Here is a tiny trained network, its code and every weight. The questions are about switching its units off for an input and a class, where a switched-off unit gives its printed mean instead of its output.

import numpy as np


def w(rows, s, z=0):
    codes = np.array(rows[::2]) - 128.0
    scale = np.full(codes.shape[1], s)
    scale[-1] = z or s
    return codes * scale


def norm(h):
    return h / np.sqrt((h * h).mean(-1, keepdims=True) + 1e-5)


def f(y):
    return y / 2 * (1 + np.tanh(0.7978845608 * (y + 0.044715 * y**3)))


def log_softmax(a):
    a = a - a.max(-1, keepdims=True)
    return a - np.log(np.exp(a).sum(-1, keepdims=True))


def net(x, mask):
    res = np.array(x, float).reshape(1, 5) / 4 @ E
    u = 0
    for l in range(3):
        y = f(norm(res) @ A[l][:, :-1].T + A[l][:, -1])
        res = res + np.where(mask[u : u + 9], y, B[l][:, -1]) @ B[l][:, :-1]
        u += 9
    return log_softmax(norm(res)[-1] @ U[:, :-1].T + U[:, -1])


A, B = {}, {}
E = w([
[112,116,145,146,135,114,97,143],'x0',
[183,135,17,127,67,180,53,255],'x1',
[101,230,106,172,120,175,195,158],'x2',
[157,76,108,170,57,71,230,167],'x3',
[134,194,120,64,15,104,104,111],'x4',
],0.0044)
A[0] = w([
[172,98,9,137,138,182,36,86,195],'0.n0',
[232,45,71,187,232,148,115,98,67],'0.n1',
[233,34,90,72,138,44,46,41,60],'0.n2',
[127,234,112,144,50,48,87,67,105],'0.n3',
[156,108,102,205,93,53,203,184,124],'0.n4',
[119,33,151,134,183,214,163,158,5],'0.n5',
[127,97,206,196,139,152,149,2,75],'0.n6',
[164,114,48,197,83,193,31,129,79],'0.n7',
[177,129,123,221,218,97,110,119,59],'0.n8',
],0.0042,0.0028)
B[0] = w([
[175,132,110,70,189,94,128,212,251],'0.n0',
[48,81,49,188,141,154,84,150,173],'0.n1',
[17,168,254,76,54,231,233,225,221],'0.n2',
[107,116,55,178,162,134,81,7,193],'0.n3',
[215,153,171,121,168,162,80,100,223],'0.n4',
[92,76,91,98,50,120,127,3,116],'0.n5',
[142,128,106,91,179,74,153,101,220],'0.n6',
[210,185,103,128,113,67,132,121,196],'0.n7',
[159,180,53,122,73,183,148,46,129],'0.n8',
],0.0052,0.0023)
A[1] = w([
[170,73,132,214,19,90,180,119,115],'1.n0',
[97,168,157,41,50,64,115,136,118],'1.n1',
[174,42,181,177,85,66,214,176,51],'1.n2',
[85,137,147,162,201,136,211,192,148],'1.n3',
[102,170,229,186,108,154,124,68,202],'1.n4',
[80,171,197,96,161,142,184,113,200],'1.n5',
[104,162,168,35,254,171,74,143,110],'1.n6',
[23,69,171,116,58,171,115,93,70],'1.n7',
[98,158,141,89,80,85,61,106,6],'1.n8',
],0.0059,0.002)
B[1] = w([
[169,146,114,121,246,253,79,82,190],'1.n0',
[57,84,45,176,211,163,132,82,193],'1.n1',
[198,200,178,112,217,205,100,75,190],'1.n2',
[66,126,87,134,40,145,78,108,195],'1.n3',
[177,145,78,131,49,122,146,174,236],'1.n4',
[135,147,154,152,154,86,69,194,253],'1.n5',
[239,131,158,179,170,208,189,70,247],'1.n6',
[128,83,115,138,129,97,105,165,164],'1.n7',
[163,144,65,99,173,221,180,111,133],'1.n8',
],0.0068,0.0037)
A[2] = w([
[107,154,210,131,157,24,167,91,36],'2.n0',
[118,162,185,150,129,67,104,34,110],'2.n1',
[78,65,33,169,146,120,133,24,114],'2.n2',
[129,164,166,71,132,198,111,242,253],'2.n3',
[135,96,108,150,58,215,129,132,99],'2.n4',
[115,145,163,185,201,41,153,69,118],'2.n5',
[96,50,142,3,158,136,153,121,201],'2.n6',
[114,64,32,191,188,152,135,154,191],'2.n7',
[54,252,101,186,69,190,182,125,174],'2.n8',
],0.0067,0.0031)
B[2] = w([
[145,108,137,118,84,43,148,208,167],'2.n0',
[182,166,52,82,106,100,184,186,178],'2.n1',
[61,153,50,11,15,178,56,56,164],'2.n2',
[105,115,165,165,131,27,217,118,255],'2.n3',
[69,129,213,98,177,120,113,119,151],'2.n4',
[143,164,56,81,102,117,106,195,200],'2.n5',
[23,63,142,254,68,141,102,127,170],'2.n6',
[94,179,72,9,18,119,82,61,214],'2.n7',
[62,13,187,148,125,132,87,117,226],'2.n8',
],0.0065,0.0057)
U = w([
[168,154,43,76,77,20,172,254,153],'0',
[35,126,33,49,49,211,42,63,2],'1',
[201,183,176,164,221,210,171,85,137],'2',
[14,37,202,226,94,128,148,169,130],'3',
],0.0096,0.00066)

Each question gives the input, the list of numbers given to net, and the class t.
The units are the neurons (one row each of A and B). Each row of codes is followed by its name. A weight is (code - 128) times the scale printed after its matrix; where a second scale follows, it is the last column's (A, B and U).
mask holds one flag per neuron, layer by layer. A switched-off neuron (its flag False) gives its mean, the last column of its row in B, instead of its output. The means were averaged over made-up inputs and are rounded, as every weight is.
A unit's drop is (log p(t) with every unit on - log p(t) with that unit switched off) / (log p(t) with every unit on - log p(t) with every unit switched off).
The circuit of an input: a set's keep is (log p(t) with only the set's units on - log p(t) with every unit switched off) / (log p(t) with every unit on - log p(t) with every unit switched off). Starting from the 12 units with the biggest drops (on a tie, the unit counted first), units are removed one at a time, each time the one whose removal leaves the highest keep (on an exact tie, the one counted first), for as long as the keep stays at least 0.8.
units of the circuit, in order: the units of the circuit, biggest drop first
k most important neurons: the k neurons with the biggest drops, biggest first
k most important neurons of layer l: the k neurons of layer l with the biggest drops, biggest first
drop when u is switched off: that unit's drop, to one decimal
input [-4,-5,4,0,-1], class 0: 2 most important neurons	0.n6; 0.n2
input [-1,-2,-3,5,-3], class 2: units of the circuit, in order	1.n2
input [-5,2,-8,7,0], class 3: 3 most important neurons	0.n2; 1.n6; 2.n6
input [-2,6,-7,-1,5], class 3: units of the circuit, in order	0.n2; 2.n6; 1.n4; 2.n3
input [-2,3,2,-7,6], class 2: 4 most important neurons of layer 0	0.n0; 0.n5; 0.n1; 0.n8
input [0,7,2,8,-1], class 2: units of the circuit, in order	1.n2; 1.n0
input [-5,5,-7,6,-8], class 1: 2 most important neurons	0.n1; 2.n7
input [-1,4,7,6,6], class 3: units of the circuit, in order	2.n8; 2.n5
input [-7,-3,4,4,-2], class 2: 2 most important neurons	1.n2; 0.n2
input [-2,-2,3,8,-8], class 1: 4 most important neurons	1.n3; 0.n1; 1.n6; 0.n2
input [7,8,6,-8,-2], class 0: 2 most important neurons of layer 2	2.n3; 2.n7
input [-7,-4,-6,1,5], class 3: 2 most important neurons	0.n2; 2.n6
input [2,-6,6,4,-8], class 1: 2 most important neurons	1.n3; 0.n2
input [4,5,7,4,0], class 3: units of the circuit, in order	2.n8
input [5,-2,-7,6,7], class 1: 3 most important neurons	1.n1; 0.n3; 1.n0
input [7,-7,6,-3,-8], class 1: 2 most important neurons of layer 1	1.n3; 1.n2
input [-4,-4,-6,-8,-3], class 2: 2 most important neurons	1.n6; 2.n8
input [1,-7,0,8,3], class 2: 2 most important neurons	1.n2; 1.n0
input [6,-2,3,6,7], class 1: drop when 0.n3 is switched off	0.3
input [-5,1,-2,-1,-1], class 3: units of the circuit, in order	0.n2
